Below is a small trained network, with its code and all its weights. Each question gives an input and a target symbol and asks what happens when units are switched off, that is, made to give their printed mean instead of their output.

import numpy as np


def w(rows, s, z=0):
    codes = np.array(rows[::2]) - 128.0
    scale = np.full(codes.shape[1], s)
    scale[-1] = z or s
    return codes * scale


def norm(h):
    return h / np.sqrt((h * h).mean(-1, keepdims=True) + 1e-5)


def f(y):
    return np.maximum(y, 0)


def softmax(a):
    e = np.exp(a - a.max(-1, keepdims=True))
    return e / e.sum(-1, keepdims=True)


def log_softmax(a):
    a = a - a.max(-1, keepdims=True)
    return a - np.log(np.exp(a).sum(-1, keepdims=True))


def net(x, mask):
    ids = ['αβγδζηθλμξστφψω'.index(c) for c in x.split()]
    T = len(ids)
    res = E[ids] + P[:T]
    r = norm(res)
    for j in range(2):
        rows = slice(2 * j, 2 * j + 2)
        q, k, v = (r @ M[0][rows].T for M in (Q, K, V))
        z = softmax(np.where(np.tri(T) > 0, q @ k.T / 2**0.5, -1e9)) @ v
        o = O[0][rows]
        res = res + np.where(mask[j], z, o[:, -1]) @ o[:, :-1]
    y = f(norm(res) @ A[0][:, :-1].T + A[0][:, -1])
    res = res + np.where(mask[2:14], y, B[0][:, -1]) @ B[0][:, :-1]
    return log_softmax(norm(res)[-1] @ U[:, :-1].T + U[:, -1])


Q, K, V, O, A, B = {}, {}, {}, {}, {}, {}
E = w([
[49,129,136],'α',
[48,132,150],'β',
[56,127,123],'γ',
[43,130,147],'δ',
[40,134,148],'ζ',
[55,145,160],'η',
[42,124,144],'θ',
[39,138,155],'λ',
[35,129,150],'μ',
[34,136,134],'ξ',
[48,133,135],'σ',
[77,119,101],'τ',
[163,128,16],'φ',
[133,255,55],'ψ',
[151,210,214],'ω',
],0.009)
P = w([
[2,110,106],'0',
[35,100,126],'1',
[54,99,137],'2',
[68,100,140],'3',
[80,100,134],'4',
[90,101,136],'5',
[101,101,137],'6',
[111,97,136],'7',
[122,103,134],'8',
[134,110,138],'9',
[141,99,143],'10',
[151,115,141],'11',
[157,116,137],'12',
[142,119,125],'13',
],0.0079)
Q[0] = w([
[5,159,63],'head 0',
[49,140,103],'head 0',
[198,94,140],'head 1',
[30,82,140],'head 1',
],0.013)
K[0] = w([
[254,161,122],'head 0',
[192,131,133],'head 0',
[34,121,148],'head 1',
[246,157,137],'head 1',
],0.019)
V[0] = w([
[115,2,159],'head 0',
[116,177,81],'head 0',
[106,167,191],'head 1',
[111,196,87],'head 1',
],0.0096)
O[0] = w([
[2,61,25,31],'head 0',
[217,142,145,243],'head 0',
[118,201,121,190],'head 1',
[229,142,174,254],'head 1',
],0.0056,0.0026)
A[0] = w([
[169,144,55,133],'neuron 0',
[135,255,177,96],'neuron 1',
[222,154,94,155],'neuron 2',
[78,248,152,131],'neuron 3',
[97,54,80,146],'neuron 4',
[177,143,45,131],'neuron 5',
[110,88,169,2],'neuron 6',
[125,81,174,159],'neuron 7',
[84,236,123,81],'neuron 8',
[173,165,32,169],'neuron 9',
[162,32,200,186],'neuron 10',
[196,118,57,47],'neuron 11',
],0.0094,0.0022)
B[0] = w([
[67,179,201,148],'neuron 0',
[173,38,75,249],'neuron 1',
[110,207,120,176],'neuron 2',
[166,45,213,253],'neuron 3',
[214,129,97,196],'neuron 4',
[51,150,213,151],'neuron 5',
[53,143,217,150],'neuron 6',
[99,211,132,182],'neuron 7',
[145,24,199,213],'neuron 8',
[82,194,192,156],'neuron 9',
[28,253,105,213],'neuron 10',
[45,136,127,148],'neuron 11',
],0.0057,0.0055)
U = w([
[98,109,138,61],'α',
[165,30,181,107],'β',
[109,109,116,84],'γ',
[101,113,134,64],'δ',
[129,130,117,255],'ζ',
[99,101,89,95],'η',
[148,112,2,166],'θ',
[39,221,165,81],'λ',
[101,108,142,65],'μ',
[197,177,154,134],'ξ',
[116,118,104,83],'σ',
[97,112,127,73],'τ',
[82,116,192,228],'φ',
[103,109,122,78],'ψ',
[100,114,145,59],'ω',
],0.011,0.0096)

Each question gives the input, a string of symbols that net reads in full, and the target symbol t.
The units are the heads (2 rows each of Q, K, V and O) and the neurons (one row each of A and B). Each row of codes is followed by its name. A weight is (code - 128) times the scale printed after its matrix; where a second scale follows, it is the last column's (O, A, B and U).
mask holds one flag per unit, heads first, then neurons. A switched-off unit (its flag False) gives its mean, the last column of its rows in O or B, instead of its output. The means were averaged over made-up inputs and are rounded, as every weight is.
A unit's drop is (log p(t) with every unit on - log p(t) with that unit switched off) / (log p(t) with every unit on - log p(t) with every unit switched off).
The circuit of an input: a set's keep is (log p(t) with only the set's units on - log p(t) with every unit switched off) / (log p(t) with every unit on - log p(t) with every unit switched off). Starting from the 12 units with the biggest drops (on a tie, the unit counted first), units are removed one at a time, each time the one whose removal leaves the highest keep (on an exact tie, the one counted first), for as long as the keep stays at least 0.8.
circuit, biggest first: the units of the circuit, biggest drop first
most important unit: the unit with the biggest drop
heads that matter: for each layer, one digit per head in row order, 1 if its drop is at least 0.15 and else 0, layers parted by /
drop when u is switched off: that unit's drop, to one decimal
input μ η τ ω β θ β δ ξ θ μ θ, target β: circuit, biggest first	[head 1; neuron 1; neuron 10]
input θ τ τ τ μ δ η α η τ φ γ, target λ: most important unit	head 1
input σ μ τ θ ω τ α α α φ β τ ω γ, target β: heads that matter	00
input τ ψ τ ω τ α, target β: heads that matter	01
input τ τ σ α γ μ τ ω, target β: heads that matter	10
input τ μ γ η τ φ τ ζ, target λ: circuit, biggest first	[head 1; neuron 10; neuron 3]
input δ ζ δ τ ω φ ξ α φ β γ λ, target λ: circuit, biggest first	[head 1; neuron 10; neuron 3]
input λ ζ γ γ ψ γ φ γ, target λ: heads that matter	00
input τ δ σ ξ λ ζ ζ β λ θ θ ω α, target β: circuit, biggest first	[head 1; neuron 1]
input β τ μ τ ξ γ ψ ζ ζ η ξ σ η ζ, target ξ: heads that matter	10
input τ ζ γ ξ θ α β ψ ψ η β, target ξ: heads that matter	10
input λ τ σ τ λ ζ ζ ω τ β ω γ δ, target β: heads that matter	01
input δ δ α ψ γ θ δ θ σ β, target ξ: drop when head 0 is switched off	0.4
input ω φ θ γ ξ α σ, target λ: drop when head 1 is switched off	1.0
input τ τ τ β σ τ ξ φ τ α ψ μ θ γ, target ξ: drop when head 0 is switched off	0.7
input τ φ σ ξ φ τ θ, target λ: drop when head 1 is switched off	0.3
input β σ η η μ α α ψ γ μ ξ, target ξ: circuit, biggest first	[head 0]
